Table B holds the same points as the rows below and some others, measured another way and shuffled. Each row below is followed by which row of B it is.
B:
0: [ -81 -316  -39  166  -72 -180 -604 -491 -545  431 -368  163  236   16
  247    9 -340  434  -21   52    9 -297  136 -139  324 -236 -142  -80
  220]
1: [  94 -158  -98  358 -143 -157 -274 -111 -236  443 -417    8  434  106
 -203  -64 -191  282  -22  165  -66 -170  134  -61  164 -225  -82 -334
  477]
2: [  49   79  -57 -314 -260  292  114  -11  361 -266  121 -232 -276  -84
  136   44  279  -51  183 -191   34   25 -264   -7   54  -15  -24  315
 -329]
3: [ -27   60   18   16 -249  121  148  169  222 -181  -13 -153 -278  -22
 -249  -98   84   61  140   75   11  -35  -13  126  115   75   61  -84
  -58]
4: [ -49   21    0  252 -224    5   92 -108   46 -180  167 -164 -204  -27
 -137  -81   51  440  232 -106  -37 -317  -31   55  431   21   23  -47
  -66]
5: [-269   -9   32  429 -362  -64  -73   85 -232 -188 -326  -43 -294 -102
 -222 -203 -220  389  116    3  -31 -394  248   -4  486  105   75 -198
  173]
6: [  25  -37  -50 -402  -42  135 -266 -140  -12  212 -347  -12   12  -29
  261   76  -32 -228  -33   53   90  205  -70 -150 -161 -250 -133  227
   11]
7: [-141  122   15  294 -276   12  146   39   13 -274  -29 -183 -295  -84
 -182 -135   -9  339  206 -111  -25 -310   66  -11  436   36   45  -27
   38]
8: [ -16 -106  134 -191   28  -11  -76   46   73  165    7   64 -270   95
 -293  -75 -115  -32   32  466  107  214   95  303 -129   36   54 -304
  -48]
9: [ -35   93   60 -384 -157  257  158  104  358 -284  159 -158 -505  -63
  -30  -16  186 -134  163   41   93  155 -145  147  -38   75   38  175
 -363]
10: [  70 -175   24   52   35 -132 -250 -146 -145  426 -177   76  166  131
 -192  -35 -187  154  -12  346   38   45  111  110   -6 -166  -49 -318
  241]
11: [-146   12   50  -55 -278  111  -25  248   70 -134 -314  -38 -356  -63
 -203 -133  -78  -73   39  180   49   36  124  103   32  102   75 -115
   15]
12: [ 142 -269  -55  202 -276   32  -84 -204  130   38  352  -95   35   82
 -164  -17  149  541  209   14  -67 -307 -155  276  330  103   37 -236
 -193]
13: [  21 -138  -71  -61 -233   58 -297   95  -61  276 -557   35  153   13
  -73  -42 -123 -121  -83  206   13   83   91  -25 -103 -106  -44 -156
  247]
14: [  -2   61  -29   98 -265   72   54  294  136   22 -363 -113  -47   10
 -351 -127  -25  -68   20  190   -6   52  104   53  -10  -16   43 -220
  242]
15: [ 192 -179   15 -341   84   98  -70 -530  212   83  674  -99 -115   86
  222  160  233  330  236  -39   65  -26 -360  180  132 -109  -91  187
 -496]
16: [ -32   32  -36 -262  -92   98 -200   33  -44  178 -518  -18  -13  -36
   97    2 -106 -273  -62  112   79  202   45 -164 -147 -224  -93  118
  174]
17: [ -57  100  189   57  117  -88  241  -75  114  -89  423  -88 -448   80
 -376 -109  -31  301  224  270   88  -18   52  277  197   18   68 -216
 -113]
18: [-178  107  -17   71 -394  176  103   68  101 -430  -69 -205 -437 -168
   29  -93   87  197  201 -249   -5 -272  -32  -60  379   95   38  198
 -174]
19: [ -93  -53   99    3  -39  -40  -60  -98  -51   21   52   -5 -289   23
 -154  -78 -108  218  115  202   61  -50   80  153  169    3   28 -149
  -55]
20: [  38   77   33 -492  149   89 -126 -146   52  226 -184  -31  -91   12
  171   77  -31 -294  -11  160  145  343  -71 -112 -239 -310 -132  223
    4]
21: [ -97   64   87  250  -86  -77  143  -32   -8 -110  137 -107 -293   16
 -309 -133  -71  374  193  107   17 -203   92  130  341   23   55 -195
   33]
22: [ 205 -123  -42  -54 -129  102   55 -198  288   33  433 -164    2   92
  -96   43  244  309  216    2  -13  -86 -253  213  144  -13  -14  -51
 -247]
23: [-155   95  -73  157 -262   19 -145  -43 -209  -32 -522 -105  -37 -126
  108  -68 -144  110   47 -168  -12 -211  107 -302  287 -191  -78  154
  265]
24: [ 188 -137  -67   20 -194   44 -102  228  180  343 -325  -25  252  137
 -400  -75    0 -106  -44  375  -14  177   44  179 -203  -53   15 -406
  268]
25: [  34 -115 -152  210 -458   75 -231  323  -20  220 -773  -39  291    2
 -258 -120  -99  -86  -93  150  -74  -39  150  -53  -25  -42    4 -293
  442]
26: [ 315 -120 -179  233 -597  261  240  488  639  -76   29 -278  202  105
 -618 -111  392   73  140  112 -150  -55 -187  360  -17  243  144 -440
   16]
27: [ 236 -244   23  184 -107  -35   63  -98  273  162  531  -74   45  206
 -473  -48  156  470  206  299  -44 -117 -124  476  153  120   84 -488
 -147]
28: [ 229 -242  -74  -53  -86   62 -110 -494  153  107  565 -133   99   88
  142  119  233  509  249 -133  -24 -229 -343  152  292  -80  -79   68
 -345]
29: [ -87   14  -60 -313 -278  203 -243  260   22   75 -765   -8  -82  -92
   62  -41  -97 -437 -117  131   72  252   90 -147 -235 -106  -42   92
  171]
30: [-115  -29   46 -200 -163  133  -67 -131   56 -179   67  -65 -400  -81
  116  -13   27  122  150  -40   71  -64  -72   46  180   29   -6  162
 -277]
31: [   3   64   65 -240  -43   64  -19  351  142  215 -475    8 -116   66
 -359 -102 -122 -412  -94  483   98  409  157  115 -359  -81   24 -256
  254]
32: [ -48 -143  -10 -698  -69  219 -445  -96  -31  220 -495  100 -139  -71
  408  104  -85 -449 -124  149  156  373  -49 -109 -336 -180 -121  296
 -128]
33: [ -35  -20    3 -666  -94  271 -227  -28  132   34 -319  -15 -256  -84
  328   90   35 -430  -36   64  144  350 -109  -85 -279 -141  -92  349
 -212]
34: [ 106 -206 -184  210 -374   92 -187 -415   -2  -47  186 -178  175  -43
  266   61  187  595  237 -407 -106 -498 -257  -91  524  -71  -94  177
 -175]
35: [  85  -34  -83  -18 -374  214   91   84  325 -182   76 -206 -115  -27
 -108  -32  238  122  175  -95  -38 -108 -173  105  146   82   34   15
 -175]
36: [  -2   69  112 -157   -3   75  207  -50  263 -161  398 -133 -428   32
 -192  -35  116  143  215  130   81   50 -101  230  109   37   51  -24
 -274]
37: [-147  146   22 -180  124  -36 -187 -415 -296   87 -229  -55 -144  -95
  397   65 -179   83   73 -162  108  -52   10 -366  207 -399 -191  412
   83]
38: [ -94   45   47 -193  162  -82 -269 -289 -295  293 -359   41  -38   -8
  211   32 -256  -39  -24  114  122  106   99 -233    9 -371 -162  159
  210]
39: [  26  -95   -1 -363  -99  131 -233  124   76  241 -434   44  -41   26
  -46   -5  -77 -334  -95  314   95  318   40   56 -302  -92  -36  -68
   75]
40: [  30 -284   24 -141  -56  -29 -389 -102 -124  386 -255  142   58   94
  -79  -12 -184   25  -57  382   64  118   90  169  -99  -59  -22 -267
   76]
41: [-132   34  106 -421  -15  156  -43 -200   86 -192  159  -62 -535  -89
  222   35   33    5  151   -9  138   75 -110   32   79  -28  -32  303
 -387]
42: [ -59   78  -79  196 -265   20  -76   50  -90   26 -463 -121   56  -60
  -62  -84  -87   92   41  -69  -27 -151   88 -198  202 -152  -53    3
  296]
43: [ -42   16   92  -65  -82   62  113  -93  156 -176  299 -114 -393   -2
 -126  -44   73  235  213   61   52  -75  -68  187  208   50   43  -11
 -246]
44: [ -21   85   43 -223 -257  231  185  335  379 -228  -64 -149 -405  -30
 -277  -89  134 -201  101  177   58  183  -36  196 -103  130   94  -59
 -150]
45: [ -89  -33   60  -97  138 -111 -242 -426 -286  211  -59   30  -99    2
  215   34 -200  223   73   44   90  -58   36 -125  194 -275 -129  130
   36]
46: [ -12 -111   -7 -311  -44   59 -317  -71  -89  287 -409   66    7   14
  103   26 -138 -196  -76  223   94  206   49  -42 -173 -189  -88   16
   92]
47: [ -71  -86  -12  228 -257   -2  -78 -163  -73 -102   43  -89 -160  -36
  -51  -69  -21  443  177  -75  -31 -342    2   51  417   34    8  -61
  -59]
48: [ -57 -222   -9 -201  -87    8 -456 -184 -228  312 -410  122   29    6
  162   18 -207  -11  -67  183   77   62   86  -35  -27 -144  -83  -26
   76]
49: [-115   37  -52  112 -426  159   31  126  102 -297 -186 -172 -270 -119
  -58  -98   65  160  146 -158  -30 -225  -10  -20  296   87   41   65
  -65]
50: [-257  122  243 -335  143    7   46  -80  -27 -169  110   21 -726  -46
  -36  -67 -160  -31  121  254  188  171  110  136   43   -6   34   84
 -233]
51: [   1   -5  123 -393  172   18  -92 -108   49  206   -6   35 -236   71
  -42   18  -88 -156   18  341  149  311    7  116 -192 -156  -48  -21
  -67]
52: [-127   77  -10 -160 -277  195   -4  -26  102 -291  -94 -153 -370 -140
  166  -22   74   38  148 -191   43 -104  -83  -87  207   -3  -19  289
 -206]
53: [ -25   28   20 -500   93  113 -209 -277  -32  134 -146  -29 -158  -41
  361  112  -36 -177   24    1  139  211 -111 -167 -104 -295 -154  370
 -118]
54: [-331   98  120  -40  -92    3  -77 -225 -235 -287  -73  -46 -584 -170
  209  -67 -179  255  168 -133   97 -227   99 -127  412  -39  -25  267
 -155]
55: [  24 -162  107 -430  186  -16 -304 -250  -78  373  -54  128 -105   96
   76   59 -153 -103  -32  377  155  293   13  119 -207 -183  -81  -48
  -71]
56: [ 123  -21   57  -49  139 -100  -47    6   27  411 -123   21  117  173
 -353  -49 -128  -46  -15  461   64  253   98  144 -178 -201  -29 -339
  279]
57: [  95  -86  -69   92 -420  195  129  114  355 -217  184 -208 -141   -1
 -229  -65  256  237  210  -48  -63 -179 -163  221  214  181   83 -114
 -215]
58: [ -13   25   92  269  -28  -96  181 -138   70  -81  396 -129 -254   74
 -341 -105   11  494  252  118    4 -229    7  225  369   28   59 -233
  -62]
59: [ 108   47   12 -309 -325  340  288  367  636 -298  208 -222 -389    2
 -318  -54  340 -200  166  138   31  214 -199  329 -155  222  122  -50
 -346]
60: [ -64    9   85 -223  -63  104   28 -117  136 -148  208  -84 -420  -32
   10  -15   53  102  162   58   86   16  -82  132  119   21   13   96
 -285]
61: [ 192 -104   10 -235 -123  176  116  -19  439  -21  425 -142 -164  100
 -194   25  273   87  186  154   28  109 -243  330  -41   81   39 -102
 -332]
62: [-248   25  162 -315   -6   63 -105 -123  -78 -158  -32   19 -601  -93
  120  -36 -146   10   96  114  155   60   68   50  106    3    5  160
 -241]
63: [-144   90 -102 -120 -241  110 -281   38 -208   75 -819  -47   14 -150
  255  -20 -173 -228  -80 -107   40   23  108 -388   16 -264 -131  267
  301]
64: [ -10 -163  -39 -459  -84  139 -403 -235  -83  207 -322   57  -42  -43
  375  102  -61 -156  -38   36   98  155  -85 -116 -119 -190 -129  254
 -108]
65: [  87   -4   11  -99 -107  109  121  -63  269  -80  276 -156 -189   41
 -136   -8  168  152  192   50   27   -5 -156  171  100    2   16  -21
 -201]
66: [-180   44  -16 -154    3  -33 -361 -298 -389  179 -551   28  -34 -104
  380   33 -270  -19  -32  -83   89  -31  103 -381  130 -363 -182  312
  214]
67: [ 276 -239 -123 -125 -349  241  -19  -42  441   -1  319 -167   76   76
  -92   54  355  182  180  -11  -54  -59 -325  277   40  108   20  -82
 -331]
68: [  23   96   37    7   68  -68   22  -82  -21  185  -96  -78  -16   63
 -162  -35  -83   64   70  176   59   65   52  -31   48 -231  -60  -82
  201]
69: [ 138  -45  -66   28 -218   74  -24  220  185  205 -297  -87  163   86
 -335  -72   32  -89   -1  252  -19  117   18  103 -127  -55   13 -276
  234]
70: [-167   14  106 -267 -154  134  -48  135   74 -137 -182   -5 -479  -68
  -71  -82  -76 -136   49  202  107  135   80  114  -30   77   50    6
 -143]
71: [-139  188  -41  103 -392  172  167  185  141 -369 -226 -232 -330 -154
  -84 -116   80   72  162 -197  -16 -186    7 -106  285   39   32  147
    1]

[  44  -41   44  -51 -163   18 -121  -44  -44  152   68 -153  -35  123
   56   35  -65   83  -15  -59   29  200  -91  -33   94 -173   83  -81
  -75]	43
[-105   78  -48   10   -2  -82  -68   -3 -146  142    1  -60   94   78
   30  -37  -57  176  179   67 -111   74  -42  -84   40  104  194    4
 -150]	55
[  72   78 -147  -93  205  -11  164 -209  214  -68  -18   90 -296   75
   97  198  182 -192 -240  -12  208 -111  117  -63  112  155 -340  146
  245]	26
[-149  223 -284  -39  527 -211  166   46   15  -71 -159  294  -97  -28
  -45  -80   95   51  305  232 -174 -197  131 -123  -10  630  -82  226
  -44]	17
[-112  -26   46  -29  -29 -133   13  -62  -33    9  -98  -89   -7 -106
 -100  -44  -14   89   80   52  -43   38   52   22   57  -22   64 -124
  114]	47
[ -73   54  -56  -86  147 -131   28  -52  -87   43  -71   23 -106   41
   10   -6   16   66  160   76  -84   39   54  -46  102  151  -12   -2
  -21]	58
[  39   70 -162   -1  158   44    0   13  239  -15   17  127  -70   17
   45   45   61  -66  -56   33  112  -99   37  -94    5  170  -77  202
   38]	70
[ -91    2  -83   31  151  -42  -29  121  251 -101 -102  138   45 -226
 -124 -109    6    7  117  105   12 -154  112  -26  -41  160   64  117
  102]	54
[   4  160 -160  -45  155 -155  160 -124  -90   80  -13  -16 -131  182
   -3   43   43   88   -3   52  -63   71  -94  -91   12  270 -117  -16
  -32]	31
[ 29  -5 -35 -26  -1  -4 -13 -27 137  14   0 -20 -67  -6 -20  19   9   1
 -61  -5  78  27  -9 -28  32 -10 -31   9  72]	67
[  24 -132  135   -7 -325  172 -350   42   12  207  139 -179  123   73
  158   38 -131   75   25  -95   96  184  -41  -37  142 -388  296    9
 -155]	15
[  -1 -216  196  -34 -276   56 -189   17  182   -9  -24 -160   10 -198
  -84  -34  -76   -1  -55  -71  131  104   54   87   91 -412  116 -148
  177]	34
[ -10  -11   31  -94  -43  -53  -40 -112  -94  101   -1 -105 -110  101
   68   62   -6   48   31  -16    4  139    7  -24  146  -75    3  -70
   -7]	21
[ -50   10  -56   45   17  -26  -35   62  162  -13  -34   15   67 -113
  -96  -70  -24   58   31   54   22  -45    3  -35  -43   63   90   38
   49]	6
[ -79  -39  -60   28  128  -32  -82  200  278 -107 -107  139   66 -270
 -174 -177  -38   36  176  107  -18 -117   88   -6  -65  115  111   86
   62]	37
[-103  111 -113  -35  191 -191  102  -29  -79   21  -98   36  -48    9
  -79  -65   12  124  171  122 -136    5    8  -57    6  283   -1  -18
  -15]	40
[  24  -53  122   34 -435   73 -173 -140 -127  261  160 -346  124  180
  115  108  -98  144 -164 -128  103  250 -174  -40   92 -373  229 -152
  -74]	9
[   7  -65   -1   36  -88   86  -99   21  284  -26   13  -10   37 -130
  -21   14    2  -48 -115  -21  169  -64   51  -17   12 -120   52   73
  144]	52
[-155   37 -152   54  326  -92   40  176  364 -219 -190  279   48 -370
 -213 -173   50  -24  186  191  -11 -308  208  -22  -97  344   22  195
  185]	66
[  83   18  -14 -112  -46   12   -1 -206  -42  124   66 -109 -202  223
  170  187   50  -44 -147  -78  117  138  -16  -57  180  -92 -129   -7
   28]	24
[  41  -63    0  -12  -44  -26    7   19  232  -55  -42  -38  -62 -126
 -153  -51  -14    4  -96  -12   86   31  -28   23  -34  -70  -50  -78
  166]	18
[ -29   20  -48   -4   52 -217  182   -3   94  -77 -130  -56  -64 -140
 -307 -142  -16  119   -9   67  -69   56  -92   37 -114  130  -80 -214
  179]	71
[ -50  164 -162   18  144 -233  226  -67  -53   22  -76  -30  -42   44
 -175  -68   18  163   23   98 -121   41 -130  -61 -102  326  -63 -107
   34]	44
[ -2  19 -63  16   7 -13 -70  71  89  57  14  -4  38   1 -44 -61 -51  89
  62  32 -11  50 -63 -54 -25  54  96  28 -62]	62
[ -85   56 -116   73   97  -43  -39  125  160  -11  -45   82  126 -126
 -104 -116  -33   93  122  105  -33  -93    3  -67  -84  189  144  104
  -19]	41
[  82  -14   52 -104 -173  -70   24 -190 -138  157   52 -239 -164  209
   35   98  -23   79 -128  -87   29  277 -140   -8  117 -174  -73 -212
    9]	69
[ -70   38  -83   53   34   80 -130   31  156   44   32   68   99  -35
  102   37   13   -7   32   43   91 -124   87  -95   48   65  142  220
  -13]	20
[  33  -46   19  -32 -124  173 -195  -91  123  107  108  -47  -23   87
  241  175   25  -94 -120  -77  214    1   90  -72  185 -200   63  169
   15]	65
[  46   33  -48 -141   93   -5  -49 -109  -58  105   32    3 -207  197
  180  124   39  -28   38  -15   33  107   42  -73  194   24  -89   74
  -69]	27
[ -56  110 -147  -17  210 -184  174  -35   53  -48 -107   60  -93  -42
 -142  -57   47   65   53  107  -66  -40   -4  -44  -44  301  -99  -16
   94]	3
